Below is a small trained network, with its code and all its weights. Each question gives an input and a class and asks what happens when units are switched off, that is, made to give their printed mean instead of their output.

import numpy as np


def w(rows, s, z=0):
    codes = np.array(rows[::2]) - 128.0
    scale = np.full(codes.shape[1], s)
    scale[-1] = z or s
    return codes * scale


def f(y):
    return np.maximum(y, 0)


def log_softmax(a):
    a = a - a.max(-1, keepdims=True)
    return a - np.log(np.exp(a).sum(-1, keepdims=True))


def net(x, mask):
    res = np.array(x, float).reshape(1, 8) / 4 @ E
    y = f(res @ A[0][:, :-1].T + A[0][:, -1])
    res = res + np.where(mask, y, B[0][:, -1]) @ B[0][:, :-1]
    return log_softmax(res[-1] @ U[:, :-1].T + U[:, -1])


A, B = {}, {}
E = w([
[92,1,48,117,74,41,69,51,123,101,143],'x0',
[92,96,196,177,79,131,70,145,120,43,226],'x1',
[28,106,172,113,193,208,127,78,91,67,23],'x2',
[133,125,128,134,124,131,137,128,124,126,129],'x3',
[133,127,133,127,131,125,136,131,127,131,128],'x4',
[138,56,128,9,180,223,103,99,175,192,181],'x5',
[182,73,95,130,131,159,112,214,191,58,74],'x6',
[132,119,128,131,121,133,146,127,129,126,134],'x7',
],0.0084)
A[0] = w([
[201,164,67,120,121,92,126,170,149,184,178,42],'neuron 1',
[97,153,169,140,126,105,119,96,80,178,204,83],'neuron 2',
[115,178,136,123,117,120,115,53,51,174,159,31],'neuron 3',
[84,112,229,143,109,155,73,127,107,48,217,155],'neuron 4',
[158,154,140,125,98,92,96,180,144,127,238,80],'neuron 5',
[109,150,90,103,186,82,161,97,119,181,84,122],'neuron 6',
[156,254,193,120,147,212,149,212,121,140,146,44],'neuron 7',
[144,70,158,25,171,208,96,97,186,182,196,63],'neuron 8',
[175,106,116,193,120,102,135,92,174,177,166,35],'neuron 9',
[174,106,91,125,126,140,63,209,167,84,73,2],'neuron 10',
],0.0073,0.0093)
B[0] = w([
[9,143,163,144,185,188,149,49,106,129,40,171],'neuron 1',
[142,105,129,88,83,132,184,191,192,63,155,178],'neuron 2',
[48,56,214,125,83,211,233,214,254,75,196,157],'neuron 3',
[170,164,31,102,137,165,180,142,115,225,82,254],'neuron 4',
[88,148,124,126,194,200,132,88,103,146,63,186],'neuron 5',
[180,103,94,98,133,134,161,200,110,137,161,186],'neuron 6',
[61,52,46,86,33,89,16,84,103,104,202,221],'neuron 7',
[113,189,161,230,123,23,130,181,81,71,105,233],'neuron 8',
[78,124,98,107,155,167,120,82,71,72,90,144],'neuron 9',
[97,82,223,60,106,205,243,200,196,26,249,156],'neuron 10',
],0.0086,0.0093)
U = w([
[111,87,211,92,111,174,201,180,202,72,197,44],'0',
[190,146,82,88,149,131,147,166,119,196,112,175],'1',
[80,30,75,93,73,59,43,43,102,89,178,23],'2',
[46,147,189,121,200,211,121,36,74,99,36,25],'3',
[135,216,177,231,106,10,136,187,67,72,120,24],'4',
[167,141,141,108,137,121,126,115,139,141,134,248],'5',
[165,139,141,107,131,125,121,121,134,140,129,233],'6',
[164,138,147,107,126,124,126,119,136,145,131,233],'7',
],0.013,0.015)

Each question gives the input, the list of numbers given to net, and the class t.
The units are the neurons (one row each of A and B). Each row of codes is followed by its name. A weight is (code - 128) times the scale printed after its matrix; where a second scale follows, it is the last column's (A, B and U).
mask holds one flag per neuron, in row order. A switched-off neuron (its flag False) gives its mean, the last column of its row in B, instead of its output. The means were averaged over made-up inputs and are rounded, as every weight is.
A unit's drop is (log p(t) with every unit on - log p(t) with that unit switched off) / (log p(t) with every unit on - log p(t) with every unit switched off).
The circuit of an input: a set's keep is (log p(t) with only the set's units on - log p(t) with every unit switched off) / (log p(t) with every unit on - log p(t) with every unit switched off). Starting from all 10 units, units are removed one at a time, each time the one whose removal leaves the highest keep (on an exact tie, the one counted first), for as long as the keep stays at least 0.8.
units of the circuit, in order: the units of the circuit, biggest drop first
most important unit: the unit with the biggest drop
top k neurons: the k neurons with the biggest drops, biggest first
input [-2,-4,7,-8,-6,-8,-4,5], class 4: top 4 neurons -> neuron 5; neuron 1; neuron 6; neuron 4
input [2,5,2,0,-7,-6,2,7], class 5: units of the circuit, in order -> neuron 8; neuron 4
input [-7,-3,8,6,-3,0,8,6], class 0: units of the circuit, in order -> neuron 10
input [2,5,-7,-1,6,4,-3,5], class 3: units of the circuit, in order -> neuron 5; neuron 1
input [-2,4,4,8,3,-8,-8,-7], class 0: top 2 neurons -> neuron 3; neuron 8
input [3,2,-8,-6,2,-4,4,4], class 3: units of the circuit, in order -> neuron 1; neuron 5
input [7,8,6,5,6,-2,-2,-1], class 1: top 2 neurons -> neuron 4; neuron 7
input [-2,-8,5,4,6,7,-8,-1], class 0: top 2 neurons -> neuron 3; neuron 4
input [-6,8,-1,3,-4,-8,-5,6], class 1: units of the circuit, in order -> neuron 4; neuron 8
input [-8,-8,8,1,-4,-5,2,-1], class 1: top 2 neurons -> neuron 6; neuron 1
input [8,8,-1,-8,0,3,2,0], class 1: units of the circuit, in order -> neuron 4; neuron 7
input [7,6,-2,5,6,-3,8,1], class 0: top 2 neurons -> neuron 10; neuron 7
input [-4,-5,-7,-3,-2,3,7,-3], class 0: top 2 neurons -> neuron 10; neuron 4
input [-6,-6,5,1,6,-3,-6,7], class 7: units of the circuit, in order -> neuron 4; neuron 7; neuron 6
input [-4,7,-7,-3,8,-1,-6,2], class 5: units of the circuit, in order -> neuron 4
input [-8,8,2,-7,-3,-7,0,1], class 1: top 2 neurons -> neuron 4; neuron 8
input [2,-1,-7,3,-5,2,-6,-2], class 3: top 3 neurons -> neuron 1; neuron 5; neuron 9
input [4,-4,-8,8,6,7,-2,8], class 3: units of the circuit, in order -> neuron 1; neuron 9
input [-8,-2,7,2,-2,-7,8,-7], class 0: top 2 neurons -> neuron 10; neuron 8
input [-7,-8,4,4,-8,-2,-5,-3], class 1: most important unit -> neuron 6
input [5,7,-8,3,2,1,3,7], class 3: top 2 neurons -> neuron 5; neuron 1
